[100, 39, 54, 46, 75, 76]  Naku
[113, 183, 144, 172, 114, 148]  vor
[113, 50, 93, 59, 91, 70]  mes
succ: [172]  [114]
succ: [75]  [76]
succ: [93]  [59]
succ: [183]  [144]
succ: [114]  [148]
succ: [91]  [70]

[133, 124, 127, 83, 104, 131, 125, 75, 83, 58, 167] -> nageg
[138, 123, 135, 127, 99, 89, 123, 85, 130, 67, 140] -> zeli
[58, 70, 111, 76, 106, 105, 101, 112, 114, 148, 50] -> sepo
[128, 126, 124, 108, 97, 79, 73, 117, 119, 92, 117] -> keveg
[84, 85, 81, 131, 98, 75, 99, 106, 103, 124, 61] -> tos
succ: [92]  [117]
succ: [76]  [106]
succ: [112]  [114]
succ: [101]  [112]
succ: [97]  [79]
succ: [79]  [73]
succ: [67]  [140]

[132, 156, 138, 85, 165, 147, 146, 151, 149, 153, 116, 147, 146, 144, 143, 140, 67, 145, 179, 145, 155, 142, 145, 155, 97, 156, 144, 141, 136, 148, 150, 149, 145, 145, 135, 137, 141, 117, 140, 146, 140] -> mot
[132, 156, 138, 85, 165, 147, 146, 151, 149, 153, 116, 147, 146, 144, 143, 140, 67, 145, 179, 145, 155, 142, 145, 155, 97, 156, 144, 141, 136, 139, 143, 126, 134, 144, 144, 135, 136, 117, 138, 133, 134] -> Pobez
[132, 156, 138, 85, 165, 147, 146, 151, 149, 169, 116, 147, 146, 144, 143, 140, 157, 145, 179, 116, 155, 142, 173, 155, 97, 156, 144, 141, 136, 139, 143, 126, 134, 146, 144, 135, 136, 117, 138, 133, 147] -> lesur
asked: [132, 156, 138, 85, 165, 147, 146, 151, 149, 169, 116, 147, 146, 144, 143, 140, 157, 145, 179, 116, 155, 142, 173, 155, 97, 156, 144, 141, 136, 139, 143, 126, 134, 146, 144, 135, 136, 117, 138, 133, 147]  lesur
asked: [132, 156, 138, 85, 165, 147, 146, 151, 149, 153, 116, 147, 146, 144, 143, 140, 67, 145, 179, 145, 155, 142, 145, 155, 97, 156, 144, 141, 136, 148, 150, 149, 145, 145, 135, 137, 141, 117, 140, 146, 140]  mot
asked: [132, 156, 138, 85, 165, 147, 146, 151, 149, 153, 116, 147, 146, 144, 143, 140, 67, 145, 179, 145, 155, 142, 145, 155, 97, 156, 144, 141, 136, 139, 143, 126, 134, 144, 144, 135, 136, 117, 138, 133, 134]  Pobez

[105, 121, 113, 101, 105, 95, 99, 110, 119, 97, 74, 97, 84, 106, 109, 103, 101, 82, 112, 98, 86, 94, 102, 99, 98, 121, 101, 80, 110, 90, 113, 100, 83, 124, 98, 122, 116, 78] : morev
[100, 99, 73, 116, 89, 109, 100, 75, 104, 130, 68, 112, 102, 101, 98, 103, 107, 83, 85, 108, 96, 99, 114, 83, 85, 78, 120, 107, 98, 112, 89, 112, 117, 67, 69, 95, 99, 82] : fano
[88, 79, 77, 105, 95, 97, 111, 80, 84, 106, 130, 109, 115, 84, 76, 100, 104, 115, 78, 93, 102, 105, 107, 103, 98, 72, 110, 135, 90, 113, 80, 95, 123, 59, 89, 77, 84, 119] : nas
[101, 63, 95, 181, 95, 93, 100, 136, 54, 161, 59, 132, 33, 80, 29, 74, 98, 106, 107, 91, 105, 89, 50, 129, 157, 125, 83, 103, 73, 95, 120, 97, 62, 99, 112, 77, 17, 94] : reluk
succ: [129]  [157]
succ: [67]  [69]

[101, 97, 89, 115, 91, 138, 112, 96, 111, 49, 98, 97, 116] -> Maf
[101, 97, 89, 96, 91, 138, 112, 96, 97, 49, 98, 97, 111] -> zofa
[98, 87, 78, 91, 86, 128, 103, 96, 106, 67, 88, 116, 124] -> mupar
succ: [87]  [78]
asked: [101, 97, 89, 115, 91, 138, 112, 96, 111, 49, 98, 97, 116]  Maf
succ: [78]  [91]
succ: [115]  [91]
succ: [88]  [116]

[68, 92, 99, 93, 116, 125, 130, 116, 141, 118, 138, 94, 84, 102, 163, 72, 70, 93, 124] : luvib
[129, 124, 114, 75, 110, 102, 59, 61, 78, 100, 81, 134, 112, 146, 104, 45, 126, 130, 95] : Lat
[96, 147, 86, 120, 81, 92, 83, 71, 98, 90, 87, 120, 96, 86, 88, 154, 95, 129, 122] : ruvu
[134, 92, 108, 100, 132, 100, 113, 104, 101, 83, 136, 75, 90, 125, 140, 25, 80, 99, 120] : naf
[102, 128, 103, 72, 62, 88, 136, 87, 96, 93, 87, 88, 131, 103, 152, 102, 76, 145, 62] : kogi
[114, 137, 143, 63, 125, 114, 89, 106, 112, 82, 133, 119, 155, 88, 173, 60, 22, 87, 105] : femog
succ: [154]  [95]
succ: [133]  [119]
succ: [137]  [143]
succ: [152]  [102]
succ: [145]  [62]
succ: [108]  [100]
asked: [114, 137, 143, 63, 125, 114, 89, 106, 112, 82, 133, 119, 155, 88, 173, 60, 22, 87, 105]  femog

[83, 118, 104, 27, 92, 62, 93, 91, 102] = pomip
[83, 123, 104, 84, 92, 54, 96, 81, 103] = tusu
[82, 102, 104, 84, 92, 89, 86, 121, 102] = fabom
[79, 140, 90, 83, 96, 28, 96, 69, 109] = Davek
[75, 137, 117, 81, 99, 39, 87, 97, 115] = sis
[63, 130, 136, 76, 107, 61, 84, 170, 131] = zizud
[86, 95, 97, 86, 89, 96, 90, 113, 96] = bos
[113, 74, 53, 97, 68, 104, 134, 10, 56] = gari
[78, 88, 110, 82, 95, 117, 72, 168, 107] = Zub
[87, 127, 98, 86, 89, 43, 105, 54, 97] = deg
[97, 54, 77, 90, 106, 154, 94, 130, 77] = vapo
[83, 128, 104, 84, 92, 45, 98, 71, 103] = Pep
succ: [39]  [87]
succ: [28]  [96]
succ: [94]  [130]
succ: [76]  [107]
succ: [74]  [53]
succ: [105]  [54]

[81, 166, 179, 78, 105, 139, 174, 58, 148] : Tabi
[108, 83, 81, 107, 122, 134, 109, 91, 108] : Mab
[166, 113, 90, 98, 78, 79, 160, 117, 120] : lozoz
succ: [117]  [120]
succ: [160]  [117]
succ: [79]  [160]

[114, 107, 93, 141, 69, 113, 80, 88, 39, 111, 52, 142, 130, 114, 154, 72, 109, 66, 111, 140, 83, 112, 111] : dile
[114, 113, 93, 141, 69, 113, 80, 88, 39, 111, 52, 142, 130, 114, 154, 72, 109, 66, 111, 68, 83, 112, 111] : ruved
[75, 106, 96, 100, 55, 140, 104, 106, 110, 61, 120, 61, 105, 39, 177, 143, 54, 114, 85, 92, 122, 124, 63] : luk
[156, 173, 95, 106, 64, 101, 80, 146, 120, 153, 115, 126, 96, 127, 48, 57, 84, 113, 110, 63, 91, 71, 86] : dovik
[75, 106, 96, 100, 55, 140, 104, 106, 110, 61, 120, 61, 105, 101, 155, 96, 92, 143, 59, 167, 136, 121, 98] : foze
succ: [91]  [71]
succ: [127]  [48]
asked: [114, 113, 93, 141, 69, 113, 80, 88, 39, 111, 52, 142, 130, 114, 154, 72, 109, 66, 111, 68, 83, 112, 111]  ruved
succ: [121]  [98]
succ: [68]  [83]
succ: [95]  [106]

